Here is a tiny trained network, its code and every weight. The questions are about switching its units off for an input and a target symbol, where a switched-off unit gives its printed mean instead of its output.

import numpy as np


def w(rows, s, z=0):
    codes = np.array(rows[::2]) - 128.0
    scale = np.full(codes.shape[1], s)
    scale[-1] = z or s
    return codes * scale


def norm(h):
    return h / np.sqrt((h * h).mean(-1, keepdims=True) + 1e-5)


def f(y):
    return y / 2 * (1 + np.tanh(0.7978845608 * (y + 0.044715 * y**3)))


def softmax(a):
    e = np.exp(a - a.max(-1, keepdims=True))
    return e / e.sum(-1, keepdims=True)


def log_softmax(a):
    a = a - a.max(-1, keepdims=True)
    return a - np.log(np.exp(a).sum(-1, keepdims=True))


def net(x, mask):
    ids = ['βγδεζηθλμξπστφψω'.index(c) for c in x.split()]
    T = len(ids)
    res = E[ids] + P[:T]
    u = 0
    for l in range(3):
        r = norm(res)
        for j in range(3):
            rows = slice(3 * j, 3 * j + 3)
            q, k, v = (r @ M[l][rows].T for M in (Q, K, V))
            z = softmax(np.where(np.tri(T) > 0, q @ k.T / 3**0.5, -1e9)) @ v
            o = O[l][rows]
            res = res + np.where(mask[u + j], z, o[:, -1]) @ o[:, :-1]
        u += 3
        y = f(norm(res) @ A[l][:, :-1].T + A[l][:, -1])
        res = res + np.where(mask[u : u + 4], y, B[l][:, -1]) @ B[l][:, :-1]
        u += 4
    return log_softmax(norm(res)[-1] @ U[:, :-1].T + U[:, -1])


Q, K, V, O, A, B = {}, {}, {}, {}, {}, {}
E = w([
[131,131,161],'β',
[132,181,121],'γ',
[251,109,77],'δ',
[217,65,88],'ε',
[124,141,245],'ζ',
[174,25,111],'η',
[114,130,192],'θ',
[20,145,76],'λ',
[69,184,222],'μ',
[208,115,13],'ξ',
[129,149,233],'π',
[179,40,97],'σ',
[162,64,148],'τ',
[114,155,141],'φ',
[120,156,121],'ψ',
[115,134,180],'ω',
],0.013)
P = w([
[154,57,81],'0',
[224,255,127],'1',
[172,202,168],'2',
[136,196,168],'3',
[110,194,161],'4',
[86,191,156],'5',
[67,194,135],'6',
[50,189,119],'7',
],0.0066)
Q[0] = w([
[130,152,161],'0.h0',
[127,138,143],'0.h0',
[149,133,123],'0.h0',
[95,154,39],'0.h1',
[89,187,125],'0.h1',
[254,107,82],'0.h1',
[80,177,178],'0.h2',
[131,142,157],'0.h2',
[154,174,117],'0.h2',
],0.026)
K[0] = w([
[104,82,120],'0.h0',
[117,107,124],'0.h0',
[141,116,172],'0.h0',
[36,58,64],'0.h1',
[73,156,91],'0.h1',
[250,14,81],'0.h1',
[58,176,158],'0.h2',
[122,140,167],'0.h2',
[148,218,118],'0.h2',
],0.018)
V[0] = w([
[122,96,74],'0.h0',
[255,186,80],'0.h0',
[183,57,198],'0.h0',
[158,174,53],'0.h1',
[133,138,95],'0.h1',
[115,109,162],'0.h1',
[170,135,97],'0.h2',
[243,58,70],'0.h2',
[154,232,119],'0.h2',
],0.007)
O[0] = w([
[100,158,154,141],'0.h0',
[149,50,214,77],'0.h0',
[181,167,160,59],'0.h0',
[139,74,181,143],'0.h1',
[134,121,144,133],'0.h1',
[124,155,105,122],'0.h1',
[123,94,151,112],'0.h2',
[102,1,126,3],'0.h2',
[123,155,203,211],'0.h2',
],0.0087,0.0028)
A[0] = w([
[114,142,209,247],'0.n0',
[48,74,220,126],'0.n1',
[32,9,50,190],'0.n2',
[202,162,2,254],'0.n3',
],0.0099,0.0012)
B[0] = w([
[114,253,200,201],'0.n0',
[206,237,41,137],'0.n1',
[196,254,167,254],'0.n2',
[222,94,168,176],'0.n3',
],0.0082,0.0035)
Q[1] = w([
[88,5,121],'1.h0',
[34,90,138],'1.h0',
[129,159,134],'1.h0',
[63,103,107],'1.h1',
[51,83,171],'1.h1',
[61,84,183],'1.h1',
[20,7,63],'1.h2',
[142,131,159],'1.h2',
[129,141,113],'1.h2',
],0.021)
K[1] = w([
[199,135,160],'1.h0',
[191,152,96],'1.h0',
[110,129,118],'1.h0',
[91,132,142],'1.h1',
[92,65,135],'1.h1',
[99,49,134],'1.h1',
[144,1,153],'1.h2',
[89,173,137],'1.h2',
[152,113,118],'1.h2',
],0.034)
V[1] = w([
[135,131,131],'1.h0',
[130,129,130],'1.h0',
[2,77,89],'1.h0',
[146,200,157],'1.h1',
[67,44,163],'1.h1',
[104,125,166],'1.h1',
[98,75,157],'1.h2',
[136,140,124],'1.h2',
[99,90,136],'1.h2',
],0.0087)
O[1] = w([
[129,144,120,129],'1.h0',
[127,121,130,128],'1.h0',
[119,1,192,113],'1.h0',
[73,125,212,237],'1.h1',
[169,73,72,2],'1.h1',
[122,94,142,124],'1.h1',
[172,154,48,46],'1.h2',
[116,120,146,146],'1.h2',
[166,154,83,71],'1.h2',
],0.0074,0.0064)
A[1] = w([
[194,151,207,195],'1.n0',
[234,93,74,92],'1.n1',
[75,198,127,198],'1.n2',
[108,2,58,2],'1.n3',
],0.0086,0.0026)
B[1] = w([
[119,4,153,232],'1.n0',
[13,113,129,133],'1.n1',
[119,154,225,254],'1.n2',
[113,78,205,117],'1.n3',
],0.012,0.0062)
Q[2] = w([
[95,26,104],'2.h0',
[131,49,113],'2.h0',
[53,112,196],'2.h0',
[170,71,179],'2.h1',
[184,138,148],'2.h1',
[78,99,57],'2.h1',
[4,187,41],'2.h2',
[54,247,95],'2.h2',
[32,105,138],'2.h2',
],0.021)
K[2] = w([
[147,108,79],'2.h0',
[166,110,83],'2.h0',
[116,176,96],'2.h0',
[180,156,117],'2.h1',
[159,134,152],'2.h1',
[127,76,108],'2.h1',
[3,156,108],'2.h2',
[106,214,121],'2.h2',
[101,112,147],'2.h2',
],0.031)
V[2] = w([
[140,237,68],'2.h0',
[101,65,36],'2.h0',
[132,96,191],'2.h0',
[105,153,98],'2.h1',
[3,135,108],'2.h1',
[119,209,42],'2.h1',
[82,175,67],'2.h2',
[208,216,120],'2.h2',
[46,56,124],'2.h2',
],0.014)
O[2] = w([
[224,150,94,121],'2.h0',
[91,209,116,2],'2.h0',
[92,90,149,176],'2.h0',
[160,125,104,127],'2.h1',
[119,122,1,166],'2.h1',
[196,129,109,111],'2.h1',
[98,110,198,97],'2.h2',
[53,112,177,123],'2.h2',
[188,139,99,127],'2.h2',
],0.015,0.012)
A[2] = w([
[103,251,132,250],'2.n0',
[154,116,96,174],'2.n1',
[50,202,58,192],'2.n2',
[53,141,75,171],'2.n3',
],0.022,0.0019)
B[2] = w([
[130,46,3,144],'2.n0',
[105,126,71,134],'2.n1',
[229,195,187,215],'2.n2',
[87,153,73,254],'2.n3',
],0.034,0.0043)
U = w([
[166,137,248,138],'β',
[6,141,165,94],'γ',
[39,235,118,143],'δ',
[172,228,138,253],'ε',
[122,76,120,26],'ζ',
[156,136,93,157],'η',
[212,92,131,78],'θ',
[66,105,31,182],'λ',
[125,83,94,85],'μ',
[146,152,108,96],'ξ',
[125,85,120,5],'π',
[149,144,103,133],'σ',
[176,109,86,238],'τ',
[168,62,110,63],'φ',
[136,110,118,40],'ψ',
[190,107,120,94],'ω',
],0.019,0.004)

Each question gives the input, a string of symbols that net reads in full, and the target symbol t.
The units are the heads (3 rows each of Q, K, V and O) and the neurons (one row each of A and B). Each row of codes is followed by its name. A weight is (code - 128) times the scale printed after its matrix; where a second scale follows, it is the last column's (O, A, B and U).
mask holds one flag per unit, layer by layer, with each layer's heads first. A switched-off unit (its flag False) gives its mean, the last column of its rows in O or B, instead of its output. The means were averaged over made-up inputs and are rounded, as every weight is.
A unit's drop is (log p(t) with every unit on - log p(t) with that unit switched off) / (log p(t) with every unit on - log p(t) with every unit switched off).
The circuit of an input: a set's keep is (log p(t) with only the set's units on - log p(t) with every unit switched off) / (log p(t) with every unit on - log p(t) with every unit switched off). Starting from the 12 units with the biggest drops (on a tie, the unit counted first), units are removed one at a time, each time the one whose removal leaves the highest keep (on an exact tie, the one counted first), for as long as the keep stays at least 0.8.
units of the circuit, in order: the units of the circuit, biggest drop first
top k neurons: the k neurons with the biggest drops, biggest first
k most important neurons of layer l: the k neurons of layer l with the biggest drops, biggest first
which heads matter: for each layer, one digit per head in row order, 1 if its drop is at least 0.15 and else 0, layers parted by /
input ε ε λ, target β: top 2 neurons -> [2.n3, 1.n0]
input ε λ φ ε λ ε λ ξ, target ε: top 4 neurons -> [1.n2, 1.n1, 2.n2, 1.n0]
input ε λ φ ξ ζ π ε σ, target ε: which heads matter -> 101 / 010 / 101
input λ φ θ λ ε π δ μ, target λ: which heads matter -> 101 / 000 / 010
input ε θ φ ω ξ, target ε: 2 most important neurons of layer 1 -> [1.n1, 1.n2]
input ζ λ λ λ λ λ π ζ, target γ: which heads matter -> 110 / 110 / 010
input λ τ λ ζ δ, target λ: top 2 neurons -> [1.n2, 1.n0]
input γ ζ λ μ λ λ λ ε, target γ: most important neuron of layer 1 -> [1.n2]
input λ μ λ ε λ η, target λ: top 3 neurons -> [0.n2, 1.n2, 0.n0]
input λ φ λ λ ε, target λ: top 2 neurons -> [0.n2, 1.n2]
input ε λ β ε ε ε, target ε: which heads matter -> 100 / 111 / 101
input λ ω γ ε ω, target γ: which heads matter -> 010 / 000 / 011
input φ θ ζ φ, target γ: top 3 neurons -> [2.n2, 2.n0, 0.n2]
input λ φ θ φ θ, target γ: units of the circuit, in order -> [2.n2]
input λ ζ λ ε β π π ζ, target γ: top 2 neurons -> [2.n2, 0.n3]
input ε π λ λ η, target ε: top 3 neurons -> [1.n2, 1.n1, 2.n2]
input λ λ ε δ λ ξ λ, target ε: which heads matter -> 101 / 100 / 010
input λ λ ω λ λ θ λ σ, target λ: top 3 neurons -> [0.n2, 1.n2, 0.n0]
input ε ε δ, target ε: top 3 neurons -> [1.n2, 2.n2, 1.n1]
input ε γ ω δ, target ε: top 3 neurons -> [1.n2, 1.n1, 2.n2]
input ε λ λ λ η, target ε: top neuron -> [1.n1]
input ε π δ σ, target ε: 2 most important neurons of layer 0 -> [0.n0, 0.n2]
input λ ω ζ μ π ω, target γ: 3 most important neurons of layer 0 -> [0.n2, 0.n3, 0.n1]
